Each row is followed by its group and then its class within the group.
[ 8  5 -7  7  1 -1 -7  4 -1 -2 -9 -6 -8  2 -4 -3 -4 -1 -6  1 -1  3  0]	(11) Q39
[ -9   6 -15   6  -5   2  -7 -13   5 -13   5 -20  -2   4  -9   3  -2   2
 -21  23 -14 -14 -21]	(5) Q893
[ -2   5 -21   4  -9  18  -8 -16   1  -9   1 -21  -4   1   0   0 -10  -2
 -14  18  -1 -14 -18]	(5) Q153
[-14   4   0  -1  -8   4  -3  -5  -5   5  -3   0  -1   6  -2  -7   1   0
 -10  21   0  -6  -1]	(11) Q537
[ -5   2  -3   1   2  16  -5 -10   0  -7   9 -18  -6   3  -2   0  -2  -2
  -6  19  -4  -9 -14]	(5) Q153
[ -1  -1  -2   0  -3  12  -2 -11  -5   2   3  -2  -5   4  -2   0   1  -1
  -7  12   1 -10 -17]	(11) Q39
[ -4  -3 -26   1   5  11  -5  -1   2   6  14 -22  -4   4  -3   2   3  -1
   8  28 -27 -18  -9]	(15) Q746
[ -7   5 -11   0   4   8  -2   0   2  -2   8  -9   0   0   3   2  -3  -6
  -1  20   1  -4   9]	(6) Q876
[ -8  -6   1  -4  -2  20   2 -12   2   1  10  -9  -4   4   0  -2   5  -2
   2  28   8 -24 -16]	(6) Q876
[  0  -2 -10   2  -4   9  -2  -3   1   2  13 -10   0  -1   0   5  -2   1
  -3  14 -17 -18  -5]	(15) Q457
[ -6   5 -17   2  -2  13  -2  -5   1   3   2 -10  -4   0  -1   2 -12  -1
  -5  20  -5 -12  -8]	(6) Q224
[ -2  -2 -20  -1   1   5  -2  -3  -4  -4  12 -10  -1   4  -5   2   2   1
   1  21  -7 -14  -4]	(15) Q457
[  2  -1  -9  -1  -7  12  -2 -10  -1  -3   9 -13  -5  -2  -5   2  -9  -2
  -2  12  -1 -17 -17]	(5) Q153
[ -5   8 -14   3  -5  16  -7  -9   1 -13   5 -23  -2   4  -6   2   0   0
 -13  20  -8 -13 -21]	(5) Q153
[  5   4 -13  -2  -4  23  -6  -6   4  -5   9 -16  -4   0   8   0  -2  -9
   3  16   2 -11  -2]	(6) Q876
[ -3   0 -11   1  -8  13  -3  -7   5  -6   5  -9  -4   2  -3   2  -8  -2
 -10   9   6  -8 -14]	(5) Q153
[  2   2 -13   0  -9  13  -4  -4  -1  -4  -1 -15  -5   2  -4   4  -3  -3
  -6  13  -5 -10  -9]	(5) Q893
[ -7  -6   9  -3  -4  18  -1 -13   0  -4  18 -10  -1   4   0   2  12   2
  -3  28   5 -29 -11]	(6) Q876
[  1   4 -26   2  -3  11  -8   0   1   1   5 -10  -1   1   0   3   4  -1
   2  26 -20 -15  -6]	(15) Q457
[  2   0 -14  -3  -8  21  -4 -11   5   0  12 -14  -1   0   5   6   1  -3
  -4  27   9 -18  -5]	(6) Q876
[ -2   1 -18  -1   0  23  -1   0   0   4  13 -17   1   3  -1   1  13   1
   1  19 -15 -11   0]	(15) Q457
[  0   7 -14   2   0  12  -7  -4   3  -8   6  -7  -1  -2  -2   5  -9  -2
  -7   4  -1   2  -8]	(5) Q153
[-9 17 -7  1 -8 -1 -4  2  7 -3 -6 -7  3  2  6  5 -3 -1  0 13  4 -6  8]	(6) Q224
[ -4   4  -9  -4 -10  17  -3  -5  -2   0   5 -19  -3   1   5   8  -2  -5
   0  18   1 -15  -3]	(6) Q876
[ -9  11  -2   0   3   8  -5   2  -5  -1   8  -8   1  -2   3   4  -3   1
   2  17  -5 -13  -3]	(6) Q876
[ -2  -3  -3   3 -11   5  -4  -9  -2   6  -6  -2  -4   4  -5   1  -8   2
 -14  14   5 -12  -8]	(11) Q537
[  2  -4 -29   2  -6  17   1  -5   7   2  14 -32  -1   1  -1   0   1  -4
   1  22 -24 -12  -6]	(15) Q746
[  1   0 -12   0 -14  24  -5  -9   0  -6   1 -10  -5   1  -3   1  -8  -2
 -11  22  -2 -24 -23]	(5) Q153
[ -1   5 -19   9  -5  17  -3  -7   1  -2   8 -16  -3  -1   1   5  -2   1
  -9  11  -5  -9 -17]	(5) Q153
[ 12  -2 -20   5   4   4  -3  -6   7   7   3 -10  -1   1  -3   4   8   2
   2   6 -12   0   1]	(15) Q457
[-23  16 -24   7  -7   5  -6  -5   1   2   7 -18   0   2  -2  -2 -10   1
 -10  48 -23 -10   0]	(6) Q224
[-11  -1   7   2   0   9  -2  -5  -2  -2   0  -1  -3   3   0   1 -11  -3
 -14  18   6  -8 -10]	(5) Q153
[ -5  -3 -19   6  -2  14  -6 -10  -1   7   2  -6  -4   2  -1  -1 -12  -3
 -12  29  -5  -5  -9]	(11) Q39
[ -6   2 -19   2 -10  19 -11 -10   0  -4   5 -22  -3   2  -4   2  -5  -3
 -13  21  -7 -13 -15]	(5) Q153
[  6  -5   3   5  -6   3  -6 -15  -2   4  -4  13  -4   3   0   4 -13   3
 -15  -8  15  -6   1]	(11) Q39
[ -3   8 -26   4 -10   4  -6  -1  -2   1  -8 -10  -3  -2  -2   1  -6  -2
  -8  16  -3   0  -8]	(11) Q537
[  1   6 -22   2  -9  16  -7  -8   7   1   3 -15  -3  -3   5   8  -9  -1
 -11   9   9  -5  -3]	(6) Q876
[ -1   6 -28   7   0   8  -6   0  -4   2 -10 -13  -9  -1  -1  -3  -2   3
  -9   0  -5  10 -10]	(11) Q39
[  2   1  -1   1  -9  15  -4  -8   5  -5  12 -15  -4   1   4   5  -5  -3
  -1  20  -4 -16  -5]	(6) Q876
[  0  -2 -28   4  -3  17 -12  -5   5  -3  13 -27  -5   1  -2   4   5   1
  -2  24 -22  -9 -21]	(15) Q746
[-12  -2  13  -3  -5   7   2  -3  -6  -5   1   1   2   6   9  -5  -7   1
  -7  12   5 -12  -5]	(11) Q537
[  0   1 -19   0  -9  17  -4   1  -5   0  -4  -8  -4   2   7  -3  -7  -1
  -1  11  -8  -4 -14]	(11) Q537
[ -7  -1 -16  10  -4   2  -3  -4   1   5   9 -11  -3   5  -5   6  -3   2
 -10  16 -18 -12 -10]	(15) Q746

Each row is followed by its group and then its class within the group.
[-20   3  12  -9  -1   6   2 -18   4  -3   3   6   9  15 -10  -1   1   1
   1 -18  -1  -8   8]	Q267 J
[ 2 -8  1 -6 -8 -1 -1 -4  3  2  1  2  1  5 -9  0 -1 -3 -4 14 -1  3 -3]	Q466 G
[  7   1   2   2  -2  -1   5  -3  -4  -3   9   1   4   6 -21   0  -1   2
  -3 -18   2  15  -5]	Q226 N
[  1   4  -6  -4   2  -3   4  -2  -3  -4   9  -1   3  -2  -2  -1   1   2
  -4 -25  -1  15  -5]	Q226 A
[ -8  -2  18   3  -5   8  -3 -10   6  -5  -1   5   7  14 -24   1  -2   1
   4   2   1 -16   8]	Q267 J
[ -4  -5   4 -13  -5   0   0  -7   0   1   1   1   3   6 -24   0   1  -6
  -2   1   0  -1  -3]	Q466 S
[ -4  -5   2 -10  -5   0   3 -13   1   2   2   0   3  11 -20   1   1  -7
  -4 -11  -1   3  -1]	Q466 S
[  1   2   9 -12  -3  -2  -3   2  -1  -1   2   2   2  -2  -5  -1   1   4
   4  -3   4  -3   6]	Q209 F
[ -4   7   7  -7  -1   0   6 -12  -3  -3   3   2   1  12 -14   0  -2   5
  -2 -26  -1   5  -1]	Q267 B
[ -3  -6  19 -15  -8   3 -13  -4   7   0  -1   3   0  -8   2  -1  -1   3
   6  15   5 -14   8]	Q209 R
[ -2   0 -19 -16  10 -10   9  -9  -5   5   3  -3  -4   9 -14  -3   3  -5
  -7  -4  -4  24 -10]	Q466 G
[-13   3   5 -19   3  -4   4  -5  -3  -2   5   5   4   8 -14  -2  -1   5
   3 -13  -1   3   2]	Q267 B
[-17   4   0 -22   3  -3  -4 -17   1   3   4   0  -4 -11  20  -4   1  -3
  -5 -33   0   2   4]	Q209 R
[  2 -10  12  -2 -10   4  -5  -5   6   0  -1   2   4  12 -16   2  -1  -4
  -1   6   1  -8   3]	Q466 S
[  0   0  -3  -9  -1  -3   1   3  -1  -4   9  -1   2  -5 -10  -1  -2   3
  -1  -9   0  15  -4]	Q226 A
[ -6   5   8  -3  -3   4   6  -7   1  -3   3   0   6  20 -19   0  -2   2
  -1  -7   0  -1   2]	Q267 J
[ -8   2  14 -10  -5   1  -4  -8   2  -2   3   1   0  -1 -13  -1  -1   2
   3   0   4  -8   6]	Q209 F
[-16   1   8  -1   1   6   4 -20   3  -1   3   1   5  14  -1   1  -1   0
  -3 -25  -1  -5   8]	Q267 J
[ 5  3 -3  2 -1 -3  1  3 -2 -4  7  1  0 -2 -2  0 -2  6 -2 -4  1 15 -5]	Q226 A
[-10   4   4 -17   2  -2  -3 -15   2   3   3   1   0 -10  21  -3   3  -1
  -4 -20   0  -3   3]	Q209 R
[ 5 -8  4 -3 -5  1 -1 -6  3  2 -1  1  2  4 -8  1  2 -2 -1 17  0 -1 -1]	Q466 G
[ -9   0   6 -18  -1  -3  -1 -16   1   1   3   1  -4  -6  -5  -3   3  -2
  -1 -24   2   0   4]	Q209 R
[  0  -5   4  -7  -6   0  -3   0   1   1   1   1   5   6 -24  -2   1  -4
   0  14   1   0  -4]	Q466 S

Each row is followed by its group and then its class within the group.
[ 10  20  -4   7 -13   5  -7  -9   0   8  -8  14   0   0  11 -10  11  -2
   7   5  -9  10   0]	<32> Q563
[ -4   0  -2 -15   0   2  -7   2  -1 -11  -2   8   3   0  -4 -16  -1   5
  -3   1  -2   2 -10]	<38> Q988
[ 8  4 -3  0 -1  5 -8 -3 -1  3 -9 11  3  0 -4 -2  4 -4  1  2  2  4 28]	<32> Q614
[ -3  -8  -1  -5   9   0  -4   1   0 -16  -9 -31   4  -3  -1   4   1   3
   4  -2  13  -4  25]	<32> Q564
[-12 -14   2  -2  14   1  -2   1   1  -6  -7 -36   6  -2   0  15  -4   5
  -7   0  23   2  18]	<32> Q563
[ -7  11  -2  -7   3   2  -4  -4   0  -2   3  -3  -1   0   4  -6   1  -1
   1   5  -1   4 -33]	<38> Q516
[ 16  -4  -4  -6  -1   2 -13   5   0  -6  -7  -7   3  -1  -6 -14  -1   5
  -2   0 -11   1   2]	<38> Q478
[ -4   4  -2  -5   3   0  -2   1  -1   4  -2 -30   2  -1  -2 -11  -4   4
   3   2   1   2 -18]	<38> Q478
[  1  -2  -2 -11   4   1  -7   0   0 -37  -3 -25   0  -1   5 -15  -1   5
  -3   2   1   3 -25]	<38> Q516
[-12   0  -2 -19   8   1 -13   4  -1 -10  -6 -19   4  -2  -2 -22   0   7
  -3   1   2   2 -14]	<38> Q988
[ 1  3  0  2 -2  4  1 -6  1 -1 -2  4  3  0  8 12  3 -1 -1  3  2  8  9]	<32> Q563
[ -3  -1  -1   2   3   1  -8  -2   0  -5  -6 -25   2  -3   4   4   4   1
   2   0   1  -1  15]	<32> Q564
[  6  -3  -4 -10   4   4  -4   3   0  -9  -5 -27   4  -2  -6 -10  -4   7
  -2   0   9  -2   1]	<38> Q478
[-11   1   2   2  -2   0  -2  -2  -1  -1  -7 -12   1  -3   4   4   3  -2
   5  -1  11   1  20]	<32> Q564
[  5  -5   0  -8   7   0   7   2   0  -9   3  -2   0   0  -2  -2  -2   2
   0   1   0  -1 -16]	<38> Q516
[ 14   3  -2   6  -5   3  -5  -2   2  -6  -8 -10   1  -2   5   2   5  -1
   6   2  -1   4  12]	<32> Q563
[-2 10  2  5  1  4  9 -4  0 13 -1 14 -1  0 -2  3  1 -8 -3  3 -4  3  7]	<32> Q614
[-12  -3   2  -7   9   3  -2   3   0  -5   0  -6   2   1  -4  -3  -2   3
  -6   2  -3   0 -11]	<38> Q988
[ 9  3 -1  4  0  4  0 -5  0 -5 -2  0  3  1  6  8  4 -2  4  2  1  5  6]	<32> Q563
[  3   1  -2   2   2   5   4  -4   1  -4  -7 -33   4  -3   5   5   1   3
   2   0   5   5  11]	<32> Q563
[  6   4  -1   4   1   4  -9  -2   2   1  -7 -10   2  -1   6   2   4   4
   0   1   0   3  19]	<32> Q563
[  9   6  -2 -10  -2   1  -7   3  -1 -14  -6  12   0  -2  -3 -16   4   2
   4   1  -3   3 -12]	<38> Q516
[ -4   2  -1  -7   4  -1  -8   0   0   2  -3 -11   2   1   3 -15   3   4
   1   2  -6   2 -15]	<38> Q478
[ -2   5  -2  -5  -3   1  -8  -2   1  -9   0  -4   2   0   4  -8   4   4
   4   3  -5   2 -19]	<38> Q516

Each row is followed by its group and then its class within the group.
[ 1  2 -2 -1 -4  2 -1  1  3 -3 -2  2  9 -3 -2  2 -5 -2 -4  1 -1  0  2]	<54> Q
[ 0  8  0  1 -3  3  2 -2  2  1 -3  7  0 -3  1  2  0  0  1 -2 -1  2  0]	<57> K
[ 1  8 -6  6 -2  4 -3 -2  3 -3  3  6  7  0 -4  4 -3  1  0 -3  2 -1 -1]	<57> X
[ 2  7  2 -5 -8  6  3  0  1  5 -5 -1 -5 -5  3  0  1 -8  0  2  1  4  1]	<60> H
[ 2  3  1 -3 -5  7  1  3  1  5 -5 -6  1 -7  1  2 -5 -8 -1  1 -1  1  1]	<60> H
[ 2  3 -3  1 -1  7  0  3  1  2 -4 -7  6 -8 -1  3 -8 -6 -1 -2 -3  0  1]	<60> Z
[  0   3   3  -4  -3   1   2   2  -2   3 -10  -4   1 -11   5   3  -4  -3
   0  -1  -1  -1   1]	<60> Z
